Moves between items:
bike: fu>gilo, fo>nabu, zu>kipu, gi>goli, ko>tisi
fuli: fu>zafa, fo>papo, zu>sigi, gi>siko, ko>bike
tive: fu>vepo, fo>sige, zu>vego, gi>bigu, ko>vena
nafu: fu>rota, fo>fipa, zu>fofo, gi>meba, ko>gemu
meda: fu>sigi, fo>gilo, zu>tezo, gi>bike, ko>sapa
sige: fu>boro, fo>gemu, zu>fupe, gi>rota, ko>fofo
gadi: fu>nafu, fo>meba, zu>boro, gi>pozi, ko>rota
mite: fu>boni, fo>vuni, zu>gadi, gi>tego, ko>lise
gite: fu>rosi, fo>zusi, zu>sibi, gi>fupe, ko>tila
taki: fu>poda, fo>tila, zu>nufo, gi>rosi, ko>sibi
boni: fu>lise, fo>rilo, zu>nafu, gi>vuni, ko>pozi
papo: fu>goli, fo>taki, zu>tisi, gi>fefo, ko>nabu
tisi: fu>tuzu, fo>nufo, zu>fuli, gi>make, ko>kido
vena: fu>semu, fo>fofo, zu>rosi, gi>boro, ko>fupe
siko: fu>papo, fo>fefo, zu>gilo, gi>zonu, ko>goli
rilo: fu>suba, fo>meda, zu>fipa, gi>nano, ko>pezi
semu: fu>fupe, fo>rafa, zu>tila, gi>fofo, ko>zusi
make: fu>nufo, fo>doli, zu>siko, gi>sibi, ko>dagu
lise: fu>pozi, fo>suba, zu>rota, gi>rilo, ko>meba
sapa: fu>kipu, fo>tuzu, zu>bili, gi>tisi, ko>mipu
doli: fu>pimo, fo>vena, zu>fefo, gi>vepo, ko>vego
pimo: fu>vego, fo>semu, zu>taki, gi>vena, ko>gite
rota: fu>gemu, fo>kare, zu>rafa, gi>fipa, ko>mite
mipu: fu>fuli, fo>siko, zu>meda, gi>kido, ko>zafa
furi: fu>tezo, fo>kipu, zu>vuni, gi>sapa, ko>tiso
kare: fu>tego, fo>tiso, zu>lise, gi>tezo, ko>vuni
rosi: fu>tila, fo>zilo, zu>doli, gi>zusi, ko>tive
tila: fu>tive, fo>bigu, zu>pimo, gi>zilo, ko>vepo
nabu: fu>make, fo>sibi, zu>kido, gi>poda, ko>nufo
vepo: fu>vena, fo>boro, zu>gite, gi>sige, ko>semu
nufo: fu>dagu, fo>pimo, zu>papo, gi>doli, ko>zonu
tiso: fu>bili, fo>fuli, zu>suba, gi>mipu, ko>nano
fofo: fu>rafa, fo>boni, zu>zilo, gi>mite, ko>gupa
pezi: fu>furi, fo>sapa, zu>tego, gi>sigi, ko>tezo
sibi: fu>doli, fo>vepo, zu>zonu, gi>tive, ko>pimo
fupe: fu>zusi, fo>gupa, zu>tive, gi>rafa, ko>zilo
suba: fu>pezi, fo>sigi, zu>kare, gi>meda, ko>furi
vuni: fu>rilo, fo>nano, zu>meba, gi>bili, ko>suba
zusi: fu>zilo, fo>gadi, zu>vepo, gi>gupa, ko>bigu
zafa: fu>bike, fo>goli, zu>sapa, gi>papo, ko>gilo
gupa: fu>gadi, fo>pozi, zu>sige, gi>lise, ko>nafu
dagu: fu>zonu, fo>vego, zu>goli, gi>pimo, ko>fefo
pozi: fu>meba, fo>pezi, zu>gemu, gi>suba, ko>fipa
gemu: fu>mite, fo>tego, zu>gupa, gi>kare, ko>boni
bili: fu>nano, fo>zafa, zu>pezi, gi>fuli, ko>meda
kido: fu>siko, fo>zonu, zu>bike, gi>dagu, ko>papo
gilo: fu>tisi, fo>make, zu>mipu, gi>nabu, ko>tuzu
kipu: fu>mipu, fo>kido, zu>nano, gi>tuzu, ko>fuli
zilo: fu>bigu, fo>nafu, zu>vena, gi>gadi, ko>sige
vego: fu>gite, fo>fupe, zu>poda, gi>semu, ko>rosi
poda: fu>sibi, fo>tive, zu>dagu, gi>tila, ko>doli
tego: fu>vuni, fo>bili, zu>pozi, gi>tiso, ko>rilo
bigu: fu>sige, fo>rota, zu>semu, gi>nafu, ko>boro
goli: fu>nabu, fo>poda, zu>tuzu, gi>taki, ko>make
tezo: fu>tiso, fo>mipu, zu>rilo, gi>kipu, ko>bili
sigi: fu>sapa, fo>tisi, zu>tiso, gi>gilo, ko>kipu
boro: fu>fofo, fo>mite, zu>zusi, gi>gemu, ko>rafa
fipa: fu>kare, fo>tezo, zu>boni, gi>furi, ko>tego
rafa: fu>gupa, fo>lise, zu>bigu, gi>boni, ko>gadi
zonu: fu>fefo, fo>gite, zu>nabu, gi>vego, ko>taki
tuzu: fu>kido, fo>dagu, zu>zafa, gi>nufo, ko>siko
nano: fu>meda, fo>bike, zu>furi, gi>zafa, ko>sigi
fefo: fu>taki, fo>rosi, zu>make, gi>gite, ko>poda
meba: fu>fipa, fo>furi, zu>mite, gi>pezi, ko>kare

The rows follow the links: the fewer symbols apart two items are, the more alike their rows tend to be.

Some items and rows for them; each showing differs a little:
gite	[  59   58   42   42   12  -11   28  -72    6  -24  -67   27   38   33   36   61  -63   71   15  -39    9  -41   20   -7   81  -21   73   51  -58  -19  -42  -29   92    0  -25    9   23   24   25   57  -51   39  -25    2   37   19   64   -3    5   59   76   -3    3   38  -23   26   76   70   -7  -12   49  -18   40   31]
gadi	[ -50  -13   44  -36   55   49   -1  -29  -21   34   16  -17   47   23   33   38   55   -4   24  -18  -63  -54   11   20   57  -21  -97   17   -9  -30  -11   27   79  -11  -17   40  107  -16  -28 -132   18  -10   39  -14  -63   58  -50    9  -18   -4  -84   27  -12    1  -55   -1  -19   32    5   67  -17  -47  -19   69]
kare	[ -55  -30   21  -43   19   54  -29   37  -16   40   33  -66  -18  -21  -27  -41   60  -25   -1   47  -18   37  -38   67  -46    7 -124  -30   38   -7  -17   22  -24   -3   -2   16   50  -34  -25  -78   43  -77   60  -50  -40   53  -81    0  -20  -31  -80   -6  -47  -21  -16  -35  -52  -51    7   20  -55   37  -52   19]
bili	[ -31  -30  -52  -26  -38    7  -24   55    6   48   36  -34  -57  -34  -67  -91   21  -39  -32   54   19   66  -40   39 -107   23  -62  -48   71   29   35    5  -89   -7   15  -35  -55  -20   -8   -1   32  -45   25  -21   16  -27  -40    2   33  -59  -22    7  -25  -15   40  -33  -36  -83  -25  -28  -23   51  -41  -74]
fefo	[  70   35   13   56   -7  -49   17  -10    6  -83  -44   39    2    5   24   45  -67   34   15  -27   38    1   16  -53   39    3  134   24  -57    4  -32  -30    0   25    6   -1  -45   32   33  125  -37   40  -54   20   35  -21   77  -17  -29   59   91  -40   32    3   15   28   37   37   27  -40   20    9   49    8]
siko	[  35   -6  -48   25  -40  -67    5   46    8  -68    9   47  -37  -21   -5   -4  -30  -28   -4   -6   44   25   14  -76  -31   25  124  -19   -8   33   28   -5  -94   27   33  -26 -106   23   22  106   -4   38  -59   45   25  -83   49  -10  -11    6   51  -25   54  -21   54   19   -9  -19   22  -40    6    5   32  -45]
gupa	[ -43   -9   43  -32   49   44    2  -38  -18   35   13  -14   52   25   39   43   50    5   22  -20  -60  -61   18   19   63  -28  -85   18  -14  -31   -7   22   91  -13  -19   38  105  -13  -23 -126    8   -5   33   -7  -56   56  -43   11   -8   -3  -76   28  -13    8  -56    3   -6   41    3   72   -6  -51  -12   68]
papo	[  40   -4  -39   31  -37  -67    7   42    7  -75    4   46  -29  -19    1    5  -36  -20   -1   -9   41   21   12  -79  -25   22  130  -14  -14   29   22   -9  -85   26   34  -23 -103   24   22  112   -8   39  -60   49   25  -74   55  -12  -16   13   57  -28   56  -23   49   24   -9  -10   29  -44    7    8   34  -36]
gilo	[   9  -21  -76    7  -51  -58   -4   59   14  -29   29   34  -48  -31  -26  -39  -17  -46  -20   10   35   38   -1  -62  -66   29   77  -39   24   39   52   -1 -114   13   37  -41 -116   12    9   78   14   24  -44   46   26  -88   31   -7    9  -28   32  -10   43  -22   64    3  -22  -47    1  -40    2   12   11  -76]
fofo	[ -31    1   43  -26   47   45    7  -57  -14   40    1   -3   58   34   42   52   32   17   20  -32  -58  -74   25   15   76  -29  -69   33  -20  -30   -8   19  108  -20  -25   38  102  -10  -20 -121   -2   11   26   -2  -49   50  -28   13    1    4  -63   37   -7   16  -58   11    9   55   -3   66    8  -62   -5   63]
mipu	[  -9  -28  -82   -9  -56  -35  -11   59   16   11   35    9  -58  -30  -52  -72    3  -48  -33   28   31   50  -12  -19  -94   30   22  -45   55   40   58    4 -113   -1   31  -48 -105   -1    1   44   17   -1  -21   21   27  -74   -1   -3   30  -50    7    3   16  -16   61  -13  -26  -68  -17  -36   -2   25  -13  -90]
sigi	[ -22  -34  -71  -17  -50  -14  -16   56   16   37   37  -10  -64  -37  -59  -84   11  -43  -35   42   28   61  -29   11 -106   30  -22  -50   66   36   51    3 -103   -6   22  -45  -84   -9   -3   20   29  -23    0    5   24  -55  -19    0   35  -59   -2    8   -5  -11   52  -20  -32  -76  -24  -32  -10   37  -28  -85]
semu	[  18   39   41   13   31   20   26  -89    1   25  -47   24   61   48   42   63  -22   59   13  -47  -32  -73   33    3   95  -33    0   57  -44  -25  -19  -11  130  -20  -32   19   72   14    4  -39  -37   37   -4    3    4   37   25   15   20   34   20   29   -3   47  -45   24   70   84  -23   30   50  -55   25   44]

Each walk starts at a row. The symbols on each line, taken left to right, move it on to the next item.
Each answer is a row, close to the row of the item it stands for.
---
[ -20   10   41  -16   46   40   13  -69  -10   39  -12    8   64   38   47   54   20   29   15  -37  -57  -77   28   12   90  -32  -49   43  -24  -32   -7   11  118  -21  -31   32   97    2  -14 -103   -9   20   19    3  -35   45  -13   14   10    9  -41   40   -3   30  -56   15   28   66  -12   61   26  -64    5   60]
gi ko ko ko gi zu fu -> [ -50  -32    7  -37    5   48  -32   41  -12   45   32  -70  -27  -29  -39  -60   52  -29   -8   56   -6   50  -45   70  -72    9 -121  -38   54   -2   -8   15  -36   -5    0    6   32  -33  -19  -58   43  -74   56  -53  -24   40  -77    0   -9  -37  -70   -6  -50  -21   -3  -40  -51  -65   -2    6  -50   48  -61    0]
ko zu gi fo fo zu ko -> [  20  -15  -64   16  -48  -63    1   56    8  -52   21   41  -44  -28  -17  -24  -25  -39  -17    2   38   30    7  -70  -51   25  102  -26   10   34   39   -3 -106   19   38  -32 -114   19   16   87    2   33  -56   46   27  -86   38  -12    1  -13   40  -18   50  -23   60   14  -21  -34   16  -39    3   10   24  -63]
---
[  71   55   38   56    7  -18   24  -57    5  -45  -65   31   30   32   28   60  -66   66   15  -36   19  -27   23  -19   70  -18   95   46  -58  -12  -43  -34   70    9  -16    7    7   26   27   82  -50   36  -35    8   40   12   69   -6   -6   61   88  -18    8   27  -15   25   69   64    5  -24   41   -5   46   26]
fo ko zu ko ko ko zu fo -> [ -39   -8   41  -30   52   47    3  -48  -18   38    5   -7   57   30   41   46   39   11   19  -26  -61  -69   20   16   69  -28  -77   26  -15  -30   -7   23   96  -16  -24   40  106  -11  -22 -124    6    2   31   -2  -57   53  -39    9   -5    1  -71   33  -11   15  -58    8    0   47   -2   71   -1  -60   -8   64]
gi zu ko fo fu zu fo fo -> [ -19  -29  -80  -12  -55  -28  -14   58   14   18   34    5  -60  -34  -55  -77    1  -47  -36   31   33   56  -16  -10  -99   30    9  -44   54   40   56    4 -109   -5   25  -49 -102   -3    0   35   23   -5  -15   19   27  -71   -6   -3   34  -56    7    6   13  -15   60  -14  -29  -72  -19  -35   -3   27  -18  -89]
---
[  70   54   33   52    5  -25   25  -45    7  -54  -60   31   24   25   31   55  -68   61   15  -34   26  -20   18  -26   65  -12  107   41  -60  -12  -46  -31   55    8  -13    9   -5   27   31   95  -50   37  -36    9   39    7   74   -7  -11   65   93  -22   11   23   -8   23   61   61    8  -31   38   -5   49   24]
fo zu gi gi gi fu zu fo -> [ -53  -31   13  -41   11   50  -27   40  -15   42   32  -67  -21  -23  -36  -49   57  -28   -2   51   -9   46  -43   68  -61    9 -123  -34   46   -5  -11   19  -31    0    1   12   40  -36  -25  -66   41  -73   60  -56  -33   47  -81    2  -14  -34  -75   -7  -50  -23   -9  -38  -52  -60    3    9  -58   42  -56   10]
zu gi fu zu zu ko zu ko gi -> [ -46  -32  -10  -37  -10   37  -30   47   -4   50   33  -64  -40  -32  -54  -73   42  -31  -18   58    4   62  -47   69  -88   14 -111  -43   61    7    0   11  -55   -6    1   -9    8  -33  -20  -40   40  -70   52  -47  -15   25  -71    1    5  -45  -54   -5  -51  -14   10  -44  -47  -73  -13   -6  -44   52  -57  -25]
---
[   3  -20  -77    5  -56  -55   -3   63   15  -19   33   30  -53  -31  -30  -46  -12  -45  -24   10   34   41   -4  -50  -74   31   66  -39   34   38   56    0 -115   10   34  -44 -116    9    9   67   11   20  -38   40   29  -88   21   -6   18  -37   27   -3   39  -20   64    1  -24  -51   -3  -36    3   12    4  -79]
gi ko fu ko ko ko -> [  71   50   29   58    1  -31   23  -39   10  -63  -59   34   20   20   29   54  -66   49   16  -33   28  -17   19  -33   60  -12  117   37  -61   -9  -43  -32   43   14   -8    4  -17   28   30  108  -44   36  -43   11   39    0   74   -8  -18   62   91  -28   17   15   -1   28   57   56   10  -33   31    2   49   23]
gi fo ko ko fo fo -> [ -48  -28  -21  -34  -17   35  -27   51    0   50   34  -58  -44  -33  -55  -77   40  -31  -19   58    8   64  -47   64  -92   17 -102  -45   66   12   10   12  -61   -9    6  -19   -3  -31  -18  -33   39  -66   47  -44   -6   18  -64    2    9  -48  -46   -2  -46  -18   19  -43  -46  -78  -16  -12  -41   57  -54  -33]
---
[  29  -10  -58   20  -44  -69    2   52   10  -62   17   46  -41  -26   -9  -12  -27  -36  -11   -1   37   27    8  -75  -43   25  115  -24    3   34   36   -5 -100   20   39  -29 -109   22   18  101   -1   35  -57   48   24  -85   46  -11   -9   -3   47  -22   53  -22   56   17  -16  -24   17  -37    1    7   30  -58]
zu fu gi fu fu fu fo zu -> [  76   50   29   55   -1  -37   21  -29    7  -72  -57   35   17   14   29   52  -67   44   15  -30   33   -9   20  -37   56   -2  122   37  -60   -4  -39  -29   28   19   -2    4  -23   29   30  109  -46   40  -46   14   40  -10   77  -11  -21   64   93  -31   21   12    4   27   53   50   15  -35   31    4   48   18]
fu gi fu gi ko gi -> [ -57  -26   41  -40   47   57  -18    4  -23   32   30  -41   24    6   15   12   65  -18   18    9  -51  -19  -11   41   18  -11 -116   -7    7  -25  -17   31   38   -6  -10   39   96  -28  -29 -120   30  -44   54  -30  -67   64  -72    5  -28  -15  -98   10  -32  -15  -45  -17  -41   -4   16   57  -40  -14  -39   63]
---
[  48   51   40   39   18    1   26  -84    7   -8  -65   26   48   41   39   64  -52   70    8  -43   -6  -54   27   -1   87  -27   51   59  -55  -22  -37  -26  111  -10  -33   12   43   21   20   25  -50   38  -19    3   28   28   59    3   14   50   64    6    2   42  -33   22   79   81  -13    2   51  -33   37   33]
fo fu gi ko fu ko fu fu -> [ -54  -31   25  -40   24   51  -30   31  -18   36   35  -66   -8  -18  -18  -34   63  -27    3   41  -22   32  -37   64  -43    7 -126  -29   36  -13  -16   26  -11   -2   -2   21   58  -37  -27  -86   42  -72   59  -49  -46   58  -81    4  -25  -27  -86   -5  -44  -26  -27  -36  -53  -45    9   28  -58   31  -52   28]
fo zu fu ko gi gi -> [  15  -18  -67   14  -48  -61   -2   56   17  -42   29   38  -48  -24  -22  -35  -20  -42  -18    8   40   36    5  -65  -58   30   91  -33   18   38   45   -3 -108   13   40  -36 -113   16   11   82    4   30  -49   46   30  -90   35   -6    5  -16   35  -14   47  -24   61   12  -22  -35    7  -38    2    9   16  -69]
---
[ -19  -30  -75  -16  -54  -23  -13   60   16   30   37   -4  -61  -35  -58  -82    7  -46  -36   38   29   57  -26    0 -104   29   -8  -49   64   36   52    2 -109   -4   27  -50  -86   -7   -2   26   27  -15   -5    9   24  -61  -15   -1   37  -54    0    5    4  -13   56  -19  -30  -75  -21  -35   -7   31  -22  -91]
gi gi fu ko fu ko zu -> [  65   26   -1   52  -14  -61   17    6    5  -88  -30   42   -7   -2   20   34  -60   15   12  -25   42    7   18  -63   23    8  141   11  -47   11  -19  -25  -32   30   17   -2  -68   29   27  128  -29   40  -56   30   33  -42   73  -16  -31   50   87  -39   41   -9   22   25   22   22   31  -44   16   10   49   -1]
ko fu zu gi fo -> [  27   40   40   19   30   13   25  -90    4   21  -50   24   60   47   43   68  -34   69   11  -47  -24  -66   33    3   95  -35   17   57  -44  -24  -23  -16  127  -20  -36   17   65   18   11  -26  -41   35   -5    4   11   37   37    9   22   37   32   23   -3   46  -43   21   73   85  -21   23   51  -52   29   39]
---
[  11   37   44    9   37   22   24  -86    1   30  -39   20   61   45   44   62  -18   56   13  -45  -36  -78   34    9   97  -36  -11   53  -41  -29  -12   -6  133  -23  -38   20   79   10    1  -55  -36   35   -1    5   -2   38   22   12   23   30    8   35   -5   41  -49   19   60   78  -23   35   46  -60   21   45]
fu zu zu ko fo fu fu -> [ -29    4   41  -19   49   43   11  -63  -12   40   -7    4   62   38   44   55   27   23   15  -36  -60  -77   26   11   83  -32  -59   37  -21  -29  -10   14  114  -20  -25   34  100   -2  -13 -113   -7   16   22    2  -43   48  -21   13    6    7  -51   39   -5   25  -56   13   18   57   -9   66   17  -63    3   62]
ko gi fu fo fo fo zu -> [  -7  -29  -78   -6  -59  -44  -11   62   15    4   40   19  -59  -30  -48  -63   -1  -51  -34   24   31   48  -10  -28  -89   34   38  -45   47   39   57    0 -113    5   31  -47 -110    3    1   55   20    9  -31   30   27  -86    6   -2   31  -45   15    0   25  -20   65   -8  -31  -63  -12  -39   -1   20   -6  -89]
---
[ -57  -31   37  -44   33   53  -24   22  -23   33   32  -56    6  -15   -5  -17   67  -26   13   31  -33   11  -24   53  -15   -2 -126  -18   23  -19  -18   28    5    2   -7   30   77  -35  -29  -97   36  -61   61  -42  -55   63  -82    4  -30  -21  -90   -1  -40  -21  -35  -28  -52  -28   15   41  -54   18  -45   45]
gi gi fu gi gi ko gi zu zu -> [  59   16  -16   40  -21  -65   11   24    7  -91  -16   45  -20   -9   12   23  -51   -5    9  -17   40   15   17  -71    6   15  142    5  -37   15   -6  -20  -55   29   27  -13  -85   28   30  126  -24   36  -60   34   28  -53   69  -17  -29   36   77  -38   50  -11   36   26   11   10   29  -41    8    9   41  -13]
fo fo zu gi zu -> [  38   46   43   28   26   11   26  -90    7   11  -57   24   57   44   38   64  -43   69   11  -47  -16  -65   28   -1   96  -37   28   55  -49  -23  -28  -18  126  -18  -35   16   57   15   14  -10  -47   37  -10    4   16   33   43    8   21   41   42   22   -3   45  -37   22   74   81  -20   15   55  -43   33   38]
